Below is a small trained network, with its code and all its weights. Each question gives an input and a class and asks what happens when units are switched off, that is, made to give their printed mean instead of their output.

import numpy as np


def w(rows, s, z=0):
    codes = np.array(rows[::2]) - 128.0
    scale = np.full(codes.shape[1], s)
    scale[-1] = z or s
    return codes * scale


def norm(h):
    return h / np.sqrt((h * h).mean(-1, keepdims=True) + 1e-5)


def f(y):
    return np.maximum(y, 0)


def log_softmax(a):
    a = a - a.max(-1, keepdims=True)
    return a - np.log(np.exp(a).sum(-1, keepdims=True))


def net(x, mask):
    res = np.array(x, float).reshape(1, 5) / 4 @ E
    u = 0
    for l in range(4):
        y = f(norm(res) @ A[l][:, :-1].T + A[l][:, -1])
        res = res + np.where(mask[u : u + 4], y, B[l][:, -1]) @ B[l][:, :-1]
        u += 4
    return log_softmax(norm(res)[-1] @ U[:, :-1].T + U[:, -1])


A, B = {}, {}
E = w([
[48,72,66,194,2],'x0',
[64,16,155,74,168],'x1',
[97,109,196,193,114],'x2',
[113,192,125,96,33],'x3',
[235,66,126,114,119],'x4',
],0.0062)
A[0] = w([
[86,90,132,84,74,151],'L0N0',
[121,225,124,54,245,253],'L0N1',
[198,176,97,11,45,29],'L0N2',
[12,114,100,150,2,239],'L0N3',
],0.008,0.0024)
B[0] = w([
[68,84,84,191,181,172],'L0N0',
[149,62,253,16,132,211],'L0N1',
[215,171,184,27,105,176],'L0N2',
[33,24,217,84,94,254],'L0N3',
],0.0062,0.008)
A[1] = w([
[194,39,193,128,103,95],'L1N0',
[88,126,122,72,254,120],'L1N1',
[244,133,210,131,71,128],'L1N2',
[136,154,49,162,125,2],'L1N3',
],0.0087,0.0028)
B[1] = w([
[153,238,2,96,177,253],'L1N0',
[156,132,181,197,184,201],'L1N1',
[82,93,91,181,27,252],'L1N2',
[222,94,184,77,65,129],'L1N3',
],0.0083,0.0058)
A[2] = w([
[87,255,204,83,59,205],'L2N0',
[186,172,152,110,97,58],'L2N1',
[74,114,236,67,86,3],'L2N2',
[130,211,133,138,125,146],'L2N3',
],0.0084,0.0025)
B[2] = w([
[72,138,112,170,69,254],'L2N0',
[134,66,77,54,60,171],'L2N1',
[174,177,129,243,105,233],'L2N2',
[119,100,254,73,46,159],'L2N3',
],0.0075,0.0057)
A[3] = w([
[136,60,103,122,112,117],'L3N0',
[129,118,5,89,139,167],'L3N1',
[200,156,90,132,94,163],'L3N2',
[93,130,101,124,178,5],'L3N3',
],0.011,0.0026)
B[3] = w([
[184,88,80,173,254,220],'L3N0',
[126,168,103,185,162,255],'L3N1',
[160,158,63,68,149,247],'L3N2',
[106,153,163,109,169,147],'L3N3',
],0.0093,0.0038)
U = w([
[173,190,68,54,53,149],'0',
[2,38,87,152,134,46],'1',
[104,205,144,189,31,252],'2',
[165,168,197,96,162,173],'3',
[235,213,48,181,120,18],'4',
],0.0085,0.0028)

Each question gives the input, the list of numbers given to net, and the class t.
The units are the neurons (one row each of A and B). Each row of codes is followed by its name. A weight is (code - 128) times the scale printed after its matrix; where a second scale follows, it is the last column's (A, B and U).
mask holds one flag per neuron, layer by layer. A switched-off neuron (its flag False) gives its mean, the last column of its row in B, instead of its output. The means were averaged over made-up inputs and are rounded, as every weight is.
A unit's drop is (log p(t) with every unit on - log p(t) with that unit switched off) / (log p(t) with every unit on - log p(t) with every unit switched off).
The circuit of an input: a set's keep is (log p(t) with only the set's units on - log p(t) with every unit switched off) / (log p(t) with every unit on - log p(t) with every unit switched off). Starting from the 12 units with the biggest drops (on a tie, the unit counted first), units are removed one at a time, each time the one whose removal leaves the highest keep (on an exact tie, the one counted first), for as long as the keep stays at least 0.8.
circuit, biggest first: the units of the circuit, biggest drop first
most important unit: the unit with the biggest drop
top k neurons: the k neurons with the biggest drops, biggest first
top k neurons in layer l: the k neurons of layer l with the biggest drops, biggest first
drop of u: that unit's drop, to one decimal
input [4,0,-7,0,5], class 4: circuit, biggest first	(L3N1; L0N1)
input [0,7,0,-7,-5], class 3: most important unit	L1N2
input [-1,-7,-4,-7,-4], class 3: top 2 neurons	(L1N1; L0N2)
input [-4,5,1,-4,8], class 4: circuit, biggest first	(L1N0; L0N3)
input [6,-1,-1,-6,6], class 4: top 2 neurons	(L1N0; L3N1)
input [1,-2,-5,-4,-8], class 3: top 2 neurons	(L1N2; L1N1)
input [-3,8,-3,6,1], class 3: top 2 neurons	(L0N0; L1N1)
input [-2,4,0,-5,6], class 4: top 2 neurons	(L1N0; L0N3)
input [2,2,8,-1,7], class 4: top 2 neurons	(L1N0; L0N3)
input [5,1,5,4,5], class 1: top 2 neurons in layer 0	(L0N0; L0N3)
input [2,8,6,-6,8], class 4: top 2 neurons in layer 0	(L0N3; L0N1)
input [0,7,-8,-3,-3], class 3: drop of L2N0	0.1
input [-2,0,-5,-2,-3], class 3: drop of L3N2	0.1
input [3,0,-8,-3,3], class 4: most important unit	L3N1
input [-2,7,4,7,8], class 4: drop of L1N3	0.0
input [6,-3,2,-2,7], class 4: top 2 neurons in layer 1	(L1N0; L1N2)
